Below is a small trained network, with its code and all its weights. Each question gives an input and a class and asks what happens when units are switched off, that is, made to give their printed mean instead of their output.

import numpy as np


def w(rows, s, z=0):
    codes = np.array(rows[::2]) - 128.0
    scale = np.full(codes.shape[1], s)
    scale[-1] = z or s
    return codes * scale


def f(y):
    return y / 2 * (1 + np.tanh(0.7978845608 * (y + 0.044715 * y**3)))


def log_softmax(a):
    a = a - a.max(-1, keepdims=True)
    return a - np.log(np.exp(a).sum(-1, keepdims=True))


def net(x, mask):
    res = np.array(x, float).reshape(1, 4) / 4 @ E
    y = f(res @ A[0][:, :-1].T + A[0][:, -1])
    res = res + np.where(mask, y, B[0][:, -1]) @ B[0][:, :-1]
    return log_softmax(res[-1] @ U[:, :-1].T + U[:, -1])


A, B = {}, {}
E = w([
[38,93,152,80,171],'x0',
[117,71,203,137,2],'x1',
[125,54,58,183,161],'x2',
[128,126,136,134,132],'x3',
],0.013)
A[0] = w([
[184,184,85,220,175,246],'n0',
[30,114,147,80,50,162],'n1',
[198,205,155,99,122,192],'n2',
[64,52,177,133,68,148],'n3',
[164,202,191,96,128,252],'n4',
[125,219,201,114,49,132],'n5',
[111,121,204,91,59,152],'n6',
[71,55,120,146,165,138],'n7',
[123,90,83,135,124,2],'n8',
[131,220,148,93,166,199],'n9',
[165,78,113,183,69,116],'n10',
[185,65,137,211,39,199],'n11',
[80,205,129,133,203,241],'n12',
[75,174,140,104,202,231],'n13',
[182,152,85,129,88,206],'n14',
[193,207,103,141,161,216],'n15',
[247,137,97,159,118,223],'n16',
[196,196,189,110,83,224],'n17',
[56,178,183,36,103,163],'n18',
[105,62,74,185,183,184],'n19',
[85,206,169,81,136,222],'n20',
],0.013,0.0067)
B[0] = w([
[229,177,37,165,201,253],'n0',
[49,73,213,227,133,222],'n1',
[214,235,100,128,27,205],'n2',
[71,19,149,225,58,235],'n3',
[220,238,216,112,67,219],'n4',
[202,172,232,217,206,232],'n5',
[115,67,214,220,112,229],'n6',
[37,25,58,177,135,186],'n7',
[76,156,124,54,39,135],'n8',
[64,228,160,46,56,199],'n9',
[197,44,104,88,68,192],'n10',
[229,2,126,118,65,250],'n11',
[75,218,93,21,162,221],'n12',
[50,222,93,33,179,208],'n13',
[216,153,145,177,145,196],'n14',
[199,220,100,199,158,228],'n15',
[226,102,134,198,155,239],'n16',
[227,205,207,129,78,236],'n17',
[40,187,225,222,221,215],'n18',
[96,43,22,152,239,223],'n19',
[51,240,176,42,151,201],'n20',
],0.0086,0.016)
U = w([
[182,230,118,107,82,132],'0',
[7,206,162,46,110,96],'1',
[177,131,70,201,204,254],'2',
[30,72,33,59,194,20],'3',
[182,141,207,137,24,72],'4',
[40,133,215,183,105,75],'5',
[199,23,85,104,25,115],'6',
[16,36,82,183,70,88],'7',
],0.011,0.007)

Each question gives the input, the list of numbers given to net, and the class t.
The units are the neurons (one row each of A and B). Each row of codes is followed by its name. A weight is (code - 128) times the scale printed after its matrix; where a second scale follows, it is the last column's (A, B and U).
mask holds one flag per neuron, in row order. A switched-off neuron (its flag False) gives its mean, the last column of its row in B, instead of its output. The means were averaged over made-up inputs and are rounded, as every weight is.
A unit's drop is (log p(t) with every unit on - log p(t) with that unit switched off) / (log p(t) with every unit on - log p(t) with every unit switched off).
The circuit of an input: a set's keep is (log p(t) with only the set's units on - log p(t) with every unit switched off) / (log p(t) with every unit on - log p(t) with every unit switched off). Starting from the 12 units with the biggest drops (on a tie, the unit counted first), units are removed one at a time, each time the one whose removal leaves the highest keep (on an exact tie, the one counted first), for as long as the keep stays at least 0.8.
units of the circuit, in order: the units of the circuit, biggest drop first
top k neurons: the k neurons with the biggest drops, biggest first
drop when u is switched off: that unit's drop, to one decimal
input [-1,7,5,-1], class 6: units of the circuit, in order -> (n11)
input [6,1,-7,-3], class 5: top 2 neurons -> (n1 n18)
input [-6,0,-4,6], class 0: top 2 neurons -> (n3 n1)
input [4,4,0,-8], class 5: top 2 neurons -> (n19 n18)
input [-2,7,1,-1], class 6: top 2 neurons -> (n11 n10)
input [5,1,-6,1], class 5: top 3 neurons -> (n1 n18 n6)
input [1,6,1,1], class 7: drop when n3 is switched off -> 0.1
input [1,-6,-5,-2], class 1: drop when n9 is switched off -> 0.1
input [5,0,-6,3], class 1: drop when n20 is switched off -> 0.1
input [8,6,3,2], class 7: drop when n9 is switched off -> 0.0
